Below are the code and all the weights of a small trained network. Each question names an input and a class and asks about switching units off, where a switched-off unit gives its printed mean instead of its output.

import numpy as np


def w(rows, s, z=0):
    codes = np.array(rows[::2]) - 128.0
    scale = np.full(codes.shape[1], s)
    scale[-1] = z or s
    return codes * scale


def f(y):
    return np.maximum(y, 0)


def log_softmax(a):
    a = a - a.max(-1, keepdims=True)
    return a - np.log(np.exp(a).sum(-1, keepdims=True))


def net(x, mask):
    res = np.array(x, float).reshape(1, 7) / 4 @ E
    y = f(res @ A[0][:, :-1].T + A[0][:, -1])
    res = res + np.where(mask, y, B[0][:, -1]) @ B[0][:, :-1]
    return log_softmax(res[-1] @ U[:, :-1].T + U[:, -1])


A, B = {}, {}
E = w([
[160,87,200,111,15,86,184,1,29],'x0',
[142,125,93,155,130,93,111,121,123],'x1',
[131,57,31,179,206,217,233,93,55],'x2',
[172,139,101,163,117,107,135,111,151],'x3',
[214,57,79,79,32,236,34,158,110],'x4',
[153,137,137,122,133,134,134,123,133],'x5',
[141,132,106,127,137,114,114,107,134],'x6',
],0.0099)
A[0] = w([
[126,117,134,113,88,121,107,132,111,139],'n0',
[122,154,178,108,57,73,92,104,141,160],'n1',
[85,163,164,145,193,56,196,109,144,255],'n2',
[142,88,72,129,107,217,124,117,99,84],'n3',
[181,86,84,111,47,224,40,152,108,147],'n4',
[137,102,186,122,35,84,159,10,20,140],'n5',
[86,134,141,106,109,125,96,150,174,216],'n6',
[129,77,44,145,189,203,230,104,75,140],'n7',
[125,121,65,149,181,199,126,166,130,153],'n8',
[121,128,131,121,213,113,165,135,94,151],'n9',
[140,86,107,138,119,149,192,50,29,70],'n10',
[159,119,115,150,118,134,145,151,169,142],'n11',
[127,133,119,125,137,123,131,137,136,109],'n12',
[101,128,89,149,177,142,219,107,102,124],'n13',
[152,119,145,117,83,118,54,172,119,133],'n14',
[118,157,189,104,126,50,152,104,107,164],'n15',
[148,160,149,119,140,98,81,188,182,206],'n16',
[133,145,118,143,173,153,104,170,166,222],'n17',
[120,125,88,150,186,174,134,169,146,152],'n18',
],0.014,0.0081)
B[0] = w([
[105,111,144,114,131,150,103,135,158,154],'n0',
[136,69,176,102,187,123,84,141,173,194],'n1',
[21,115,185,199,184,59,86,147,87,237],'n2',
[96,91,82,95,115,112,127,235,93,195],'n3',
[229,143,72,81,85,172,120,128,188,247],'n4',
[136,16,210,54,105,135,106,85,93,254],'n5',
[115,165,89,170,87,102,75,112,150,180],'n6',
[156,149,137,143,177,141,252,161,65,254],'n7',
[180,108,104,152,176,112,141,173,131,210],'n8',
[104,150,160,129,159,151,152,123,156,180],'n9',
[99,149,102,112,22,124,156,103,64,213],'n10',
[123,150,110,132,142,122,122,129,132,151],'n11',
[116,130,125,124,137,138,137,121,129,135],'n12',
[144,163,134,139,137,149,205,44,146,204],'n13',
[149,165,131,118,129,143,141,85,194,180],'n14',
[156,87,128,164,140,86,80,131,92,193],'n15',
[44,161,81,159,77,131,84,133,140,199],'n16',
[94,203,79,169,114,119,116,145,153,198],'n17',
[142,113,132,134,210,134,149,176,157,198],'n18',
],0.029,0.026)
U = w([
[19,208,122,215,101,55,52,151,129,251],'0',
[97,219,157,236,211,118,201,132,130,156],'1',
[113,60,216,153,152,60,31,101,117,142],'2',
[59,126,224,152,91,107,216,52,16,34],'3',
[140,215,71,161,66,168,54,142,225,145],'4',
[206,174,66,146,158,159,166,223,128,60],'5',
[191,98,194,36,85,158,43,94,212,125],'6',
[158,106,105,54,1,186,188,153,42,86],'7',
],0.0071,0.0024)

Each question gives the input, the list of numbers given to net, and the class t.
The units are the neurons (one row each of A and B). Each row of codes is followed by its name. A weight is (code - 128) times the scale printed after its matrix; where a second scale follows, it is the last column's (A, B and U).
mask holds one flag per neuron, in row order. A switched-off neuron (its flag False) gives its mean, the last column of its row in B, instead of its output. The means were averaged over made-up inputs and are rounded, as every weight is.
A unit's drop is (log p(t) with every unit on - log p(t) with that unit switched off) / (log p(t) with every unit on - log p(t) with every unit switched off).
The circuit of an input: a set's keep is (log p(t) with only the set's units on - log p(t) with every unit switched off) / (log p(t) with every unit on - log p(t) with every unit switched off). Starting from the 12 units with the biggest drops (on a tie, the unit counted first), units are removed one at a time, each time the one whose removal leaves the highest keep (on an exact tie, the one counted first), for as long as the keep stays at least 0.8.
circuit, biggest first: the units of the circuit, biggest drop first
most important unit: the unit with the biggest drop
k most important neurons: the k neurons with the biggest drops, biggest first
drop when u is switched off: that unit's drop, to one decimal
input [1,-1,-7,8,4,1,-8], class 6: most important unit : n1
input [-1,1,2,-8,1,-4,7], class 5: circuit, biggest first : (n2, n5)
input [-1,-8,-1,-4,-4,-5,8], class 0: circuit, biggest first : (n5, n7)
input [-2,3,0,-3,6,-7,-4], class 4: circuit, biggest first : (n7, n5)
input [2,-3,8,3,1,-4,-6], class 7: 3 most important neurons : (n2, n3, n10)
input [0,8,-8,3,-7,-3,-4], class 0: 2 most important neurons : (n5, n16)
input [1,5,0,4,-7,-3,-4], class 2: 2 most important neurons : (n7, n10)
input [1,-3,-5,-7,6,-7,-5], class 6: 2 most important neurons : (n1, n17)
input [3,-5,-8,5,0,2,1], class 2: 2 most important neurons : (n4, n15)
input [1,-4,-5,-4,-2,3,1], class 2: 2 most important neurons : (n1, n17)
input [0,0,-8,0,5,5,3], class 4: 2 most important neurons : (n5, n16)
input [8,-7,-1,5,0,-7,7], class 2: 2 most important neurons : (n4, n7)
input [7,-7,-2,0,0,-5,0], class 2: drop when n4 is switched off : 1.6
input [-3,3,-3,-5,0,4,-5], class 0: most important unit : n4
input [-3,-6,-5,8,-1,-3,3], class 0: drop when n4 is switched off : 0.1
input [-7,-2,-6,3,2,-7,-2], class 4: drop when n2 is switched off : 0.2
input [-1,-5,-5,-4,-4,4,4], class 0: drop when n5 is switched off : 0.4
